Below is a small trained network, with its code and all its weights. Each question gives an input and a target symbol and asks what happens when units are switched off, that is, made to give their printed mean instead of their output.

import numpy as np


def w(rows, s, z=0):
    codes = np.array(rows[::2]) - 128.0
    scale = np.full(codes.shape[1], s)
    scale[-1] = z or s
    return codes * scale


def norm(h):
    return h / np.sqrt((h * h).mean(-1, keepdims=True) + 1e-5)


def f(y):
    return np.maximum(y, 0)


def softmax(a):
    e = np.exp(a - a.max(-1, keepdims=True))
    return e / e.sum(-1, keepdims=True)


def log_softmax(a):
    a = a - a.max(-1, keepdims=True)
    return a - np.log(np.exp(a).sum(-1, keepdims=True))


def net(x, mask):
    ids = ['αβεζλω'.index(c) for c in x.split()]
    T = len(ids)
    res = E[ids] + P[:T]
    r = norm(res)
    for j in range(3):
        rows = slice(2 * j, 2 * j + 2)
        q, k, v = (r @ M[0][rows].T for M in (Q, K, V))
        z = softmax(np.where(np.tri(T) > 0, q @ k.T / 2**0.5, -1e9)) @ v
        o = O[0][rows]
        res = res + np.where(mask[j], z, o[:, -1]) @ o[:, :-1]
    y = f(norm(res) @ A[0][:, :-1].T + A[0][:, -1])
    res = res + np.where(mask[3:19], y, B[0][:, -1]) @ B[0][:, :-1]
    return log_softmax(norm(res)[-1] @ U[:, :-1].T + U[:, -1])


Q, K, V, O, A, B = {}, {}, {}, {}, {}, {}
E = w([
[127,76,114,51],'α',
[58,117,76,2],'β',
[107,136,117,208],'ε',
[106,145,61,117],'ζ',
[123,115,138,201],'λ',
[140,86,140,158],'ω',
],0.016)
P = w([
[61,6,58,147],'0',
[155,153,158,162],'1',
[236,10,9,143],'2',
[158,183,195,163],'3',
[206,42,38,112],'4',
[215,234,205,152],'5',
],0.011)
Q[0] = w([
[239,65,166,206],'head 1',
[168,160,73,179],'head 1',
[172,46,129,131],'head 2',
[232,215,202,81],'head 2',
[139,252,188,100],'head 3',
[142,179,44,141],'head 3',
],0.011)
K[0] = w([
[243,99,156,181],'head 1',
[160,171,122,161],'head 1',
[108,150,17,139],'head 2',
[98,221,212,115],'head 2',
[118,215,251,123],'head 3',
[91,134,126,45],'head 3',
],0.011)
V[0] = w([
[9,16,139,179],'head 1',
[64,156,157,79],'head 1',
[110,104,118,2],'head 2',
[168,30,231,136],'head 2',
[187,165,174,13],'head 3',
[181,85,122,193],'head 3',
],0.0085)
O[0] = w([
[80,91,95,193,201],'head 1',
[170,138,93,129,41],'head 1',
[171,154,171,179,119],'head 2',
[246,97,31,156,94],'head 2',
[120,63,100,177,2],'head 3',
[94,167,96,69,187],'head 3',
],0.012,0.0048)
A[0] = w([
[93,95,78,172,94],'neuron 1',
[199,138,139,166,2],'neuron 2',
[86,47,114,198,78],'neuron 3',
[191,152,212,222,68],'neuron 4',
[117,107,252,144,143],'neuron 5',
[135,185,136,90,62],'neuron 6',
[87,180,94,110,19],'neuron 7',
[108,159,199,44,80],'neuron 8',
[153,150,114,154,85],'neuron 9',
[110,136,122,77,112],'neuron 10',
[175,139,132,177,24],'neuron 11',
[27,143,140,170,75],'neuron 12',
[131,185,189,105,249],'neuron 13',
[108,49,104,129,199],'neuron 14',
[82,85,200,99,98],'neuron 15',
[173,200,133,164,185],'neuron 16',
],0.016,0.0067)
B[0] = w([
[98,159,109,110,205],'neuron 1',
[40,183,88,189,148],'neuron 2',
[97,126,114,37,209],'neuron 3',
[160,95,239,215,175],'neuron 4',
[100,147,114,3,197],'neuron 5',
[134,80,151,138,170],'neuron 6',
[200,98,167,118,164],'neuron 7',
[131,105,78,154,225],'neuron 8',
[106,166,110,181,143],'neuron 9',
[175,108,187,177,191],'neuron 10',
[111,168,64,170,144],'neuron 11',
[164,109,106,120,221],'neuron 12',
[68,116,116,144,254],'neuron 13',
[120,185,122,99,252],'neuron 14',
[126,187,47,92,191],'neuron 15',
[164,150,117,85,199],'neuron 16',
],0.013,0.0079)
U = w([
[152,62,143,84,113],'α',
[185,201,123,56,4],'β',
[85,171,132,186,214],'ε',
[9,141,86,74,167],'ζ',
[76,124,225,76,78],'λ',
[60,41,105,147,88],'ω',
],0.011,0.0031)

Each question gives the input, a string of symbols that net reads in full, and the target symbol t.
The units are the heads (2 rows each of Q, K, V and O) and the neurons (one row each of A and B). Each row of codes is followed by its name. A weight is (code - 128) times the scale printed after its matrix; where a second scale follows, it is the last column's (O, A, B and U).
mask holds one flag per unit, heads first, then neurons. A switched-off unit (its flag False) gives its mean, the last column of its rows in O or B, instead of its output. The means were averaged over made-up inputs and are rounded, as every weight is.
A unit's drop is (log p(t) with every unit on - log p(t) with that unit switched off) / (log p(t) with every unit on - log p(t) with every unit switched off).
The circuit of an input: a set's keep is (log p(t) with only the set's units on - log p(t) with every unit switched off) / (log p(t) with every unit on - log p(t) with every unit switched off). Starting from the 12 units with the biggest drops (on a tie, the unit counted first), units are removed one at a time, each time the one whose removal leaves the highest keep (on an exact tie, the one counted first), for as long as the keep stays at least 0.8.
units of the circuit, in order: the units of the circuit, biggest drop first
most important unit: the unit with the biggest drop
k most important neurons: the k neurons with the biggest drops, biggest first
heads that matter: for each layer, one digit per head in row order, 1 if its drop is at least 0.15 and else 0, layers parted by /
drop of u: that unit's drop, to one decimal
input α ω ζ α, target β: units of the circuit, in order -> (head 2)
input ζ λ ω ε, target α: heads that matter -> 011
input ζ ζ ζ α ζ ω, target ε: units of the circuit, in order -> (head 2; neuron 2; neuron 4)
input ζ λ α β α ζ, target λ: heads that matter -> 011
input ω ω ζ ζ ζ, target α: heads that matter -> 110
input α ω ζ ζ ω ω, target ζ: heads that matter -> 010
input λ λ ζ λ ω ε, target α: heads that matter -> 010
input λ ε ζ α, target ω: heads that matter -> 011
input ω ω ζ ε ζ λ, target ω: heads that matter -> 110
input ζ β β, target β: 3 most important neurons -> (neuron 13; neuron 14; neuron 10)
input ζ α α, target β: 3 most important neurons -> (neuron 13; neuron 14; neuron 3)
input λ ζ ζ, target β: heads that matter -> 111
input ζ λ ζ ω, target α: heads that matter -> 011
input ζ ε ζ ω α ε, target β: 2 most important neurons -> (neuron 16; neuron 4)
input α α β β, target ε: heads that matter -> 111
input ζ ζ λ ζ ζ, target α: most important unit -> neuron 7
input α ζ ζ λ α ω, target α: heads that matter -> 110
input ω α ω, target β: 3 most important neurons -> (neuron 13; neuron 14; neuron 8)
input ζ β λ α, target λ: heads that matter -> 110
input ζ α ζ ω, target ε: heads that matter -> 010
input ω β α α, target λ: heads that matter -> 010
input ε λ ζ λ, target α: most important unit -> head 2
input ζ λ ω ε α ω, target ω: 2 most important neurons -> (neuron 13; neuron 8)
input ω β ω β, target λ: 2 most important neurons -> (neuron 4; neuron 5)
input ζ λ ε ζ λ, target β: 2 most important neurons -> (neuron 13; neuron 12)
input α ζ ζ ζ ζ ε, target ζ: drop of head 2 -> 2.4
input ω α ζ ζ, target ε: drop of neuron 4 -> 0.1
input ω ζ ζ ζ ζ, target ω: drop of neuron 14 -> 0.5
